Below are the code and all the weights of a small trained network. Each question names an input and a class and asks about switching units off, where a switched-off unit gives its printed mean instead of its output.

import numpy as np


def w(rows, s, z=0):
    codes = np.array(rows[::2]) - 128.0
    scale = np.full(codes.shape[1], s)
    scale[-1] = z or s
    return codes * scale


def f(y):
    return np.maximum(y, 0)


def log_softmax(a):
    a = a - a.max(-1, keepdims=True)
    return a - np.log(np.exp(a).sum(-1, keepdims=True))


def net(x, mask):
    res = np.array(x, float).reshape(1, 4) / 4 @ E
    y = f(res @ A[0][:, :-1].T + A[0][:, -1])
    res = res + np.where(mask, y, B[0][:, -1]) @ B[0][:, :-1]
    return log_softmax(res[-1] @ U[:, :-1].T + U[:, -1])


A, B = {}, {}
E = w([
[216,85,33,65,149,143,171,175],'x0',
[160,96,194,122,116,255,88,163],'x1',
[83,216,24,162,78,176,96,188],'x2',
[231,126,116,204,49,146,196,69],'x3',
],0.0091)
A[0] = w([
[150,72,242,65,190,112,172,73,135],'neuron 0',
[151,89,184,82,95,200,59,154,134],'neuron 1',
[104,183,72,144,111,171,130,119,106],'neuron 2',
[110,121,121,93,158,129,90,129,253],'neuron 3',
[169,68,40,50,142,141,185,200,123],'neuron 4',
[104,148,80,109,114,12,144,102,79],'neuron 5',
[163,84,165,104,175,99,139,112,99],'neuron 6',
[127,206,92,130,67,163,117,195,112],'neuron 7',
[49,98,138,60,167,81,98,221,15],'neuron 8',
[127,170,161,96,185,119,72,150,54],'neuron 9',
[79,153,92,141,115,150,89,197,149],'neuron 10',
[156,138,105,207,80,163,220,66,107],'neuron 11',
[122,112,90,115,147,37,129,90,161],'neuron 12',
[83,160,117,56,178,139,130,145,131],'neuron 13',
[45,165,205,211,96,120,91,81,93],'neuron 14',
[45,95,109,64,169,117,68,135,67],'neuron 15',
[127,184,101,157,92,149,110,201,33],'neuron 16',
[174,135,115,184,78,144,131,87,80],'neuron 17',
[178,95,126,144,150,228,89,110,80],'neuron 18',
[128,96,148,129,142,219,90,129,86],'neuron 19',
],0.011,0.0041)
B[0] = w([
[174,213,146,193,111,69,121,254,247],'neuron 0',
[49,204,56,109,72,179,80,81,192],'neuron 1',
[219,142,131,152,124,93,147,186,188],'neuron 2',
[158,140,158,134,113,170,209,93,182],'neuron 3',
[122,37,50,165,246,90,69,109,234],'neuron 4',
[42,196,101,94,22,194,41,108,204],'neuron 5',
[172,148,138,177,84,104,123,218,187],'neuron 6',
[177,137,140,164,123,79,122,163,211],'neuron 7',
[117,96,177,69,111,110,178,115,203],'neuron 8',
[160,78,164,99,129,111,178,101,165],'neuron 9',
[150,174,175,163,142,84,156,179,199],'neuron 10',
[136,102,203,21,122,91,145,56,234],'neuron 11',
[56,176,62,156,54,189,79,116,200],'neuron 12',
[149,119,186,111,121,120,180,54,183],'neuron 13',
[122,6,84,213,250,82,26,118,221],'neuron 14',
[151,107,174,93,133,108,162,77,197],'neuron 15',
[133,172,174,109,86,106,123,229,184],'neuron 16',
[172,90,182,41,130,154,191,110,194],'neuron 17',
[57,143,122,102,107,156,64,99,182],'neuron 18',
[37,155,86,77,79,159,77,87,172],'neuron 19',
],0.0074,0.013)
U = w([
[174,173,165,171,104,97,148,250,92],'0',
[39,163,90,121,59,164,97,93,91],'1',
[151,65,216,80,118,120,205,68,96],'2',
[110,9,81,182,232,107,88,139,91],'3',
[123,139,125,167,150,146,162,119,251],'4',
],0.015,0.016)

Each question gives the input, the list of numbers given to net, and the class t.
The units are the neurons (one row each of A and B). Each row of codes is followed by its name. A weight is (code - 128) times the scale printed after its matrix; where a second scale follows, it is the last column's (A, B and U).
mask holds one flag per neuron, in row order. A switched-off neuron (its flag False) gives its mean, the last column of its row in B, instead of its output. The means were averaged over made-up inputs and are rounded, as every weight is.
A unit's drop is (log p(t) with every unit on - log p(t) with that unit switched off) / (log p(t) with every unit on - log p(t) with every unit switched off).
The circuit of an input: a set's keep is (log p(t) with only the set's units on - log p(t) with every unit switched off) / (log p(t) with every unit on - log p(t) with every unit switched off). Starting from the 12 units with the biggest drops (on a tie, the unit counted first), units are removed one at a time, each time the one whose removal leaves the highest keep (on an exact tie, the one counted first), for as long as the keep stays at least 0.8.
circuit, biggest first: the units of the circuit, biggest drop first
k most important neurons: the k neurons with the biggest drops, biggest first
drop of u: that unit's drop, to one decimal
input [-6,-1,0,8], class 2: circuit, biggest first : neuron 11
input [7,7,1,0], class 1: 3 most important neurons : neuron 1; neuron 14; neuron 19
input [7,-4,6,2], class 3: 3 most important neurons : neuron 4; neuron 0; neuron 6
input [7,7,-2,-1], class 1: 3 most important neurons : neuron 1; neuron 14; neuron 19
input [2,7,-8,3], class 0: 2 most important neurons : neuron 0; neuron 6
input [-7,-3,-8,-6], class 0: 2 most important neurons : neuron 0; neuron 4
input [-1,-6,-5,-7], class 2: 3 most important neurons : neuron 8; neuron 15; neuron 13
input [7,-4,-8,-8], class 0: 3 most important neurons : neuron 0; neuron 6; neuron 11
input [-6,6,-3,0], class 1: 3 most important neurons : neuron 1; neuron 4; neuron 19
input [-3,6,-3,-6], class 1: 4 most important neurons : neuron 1; neuron 19; neuron 11; neuron 17
input [-5,6,-4,5], class 1: 2 most important neurons : neuron 1; neuron 4
input [-5,-3,3,2], class 3: drop of neuron 14 : 0.9
input [-8,2,5,-6], class 3: drop of neuron 14 : 2.3
input [-7,-4,3,0], class 3: circuit, biggest first : neuron 14
input [-2,4,-4,1], class 0: drop of neuron 11 : 0.1
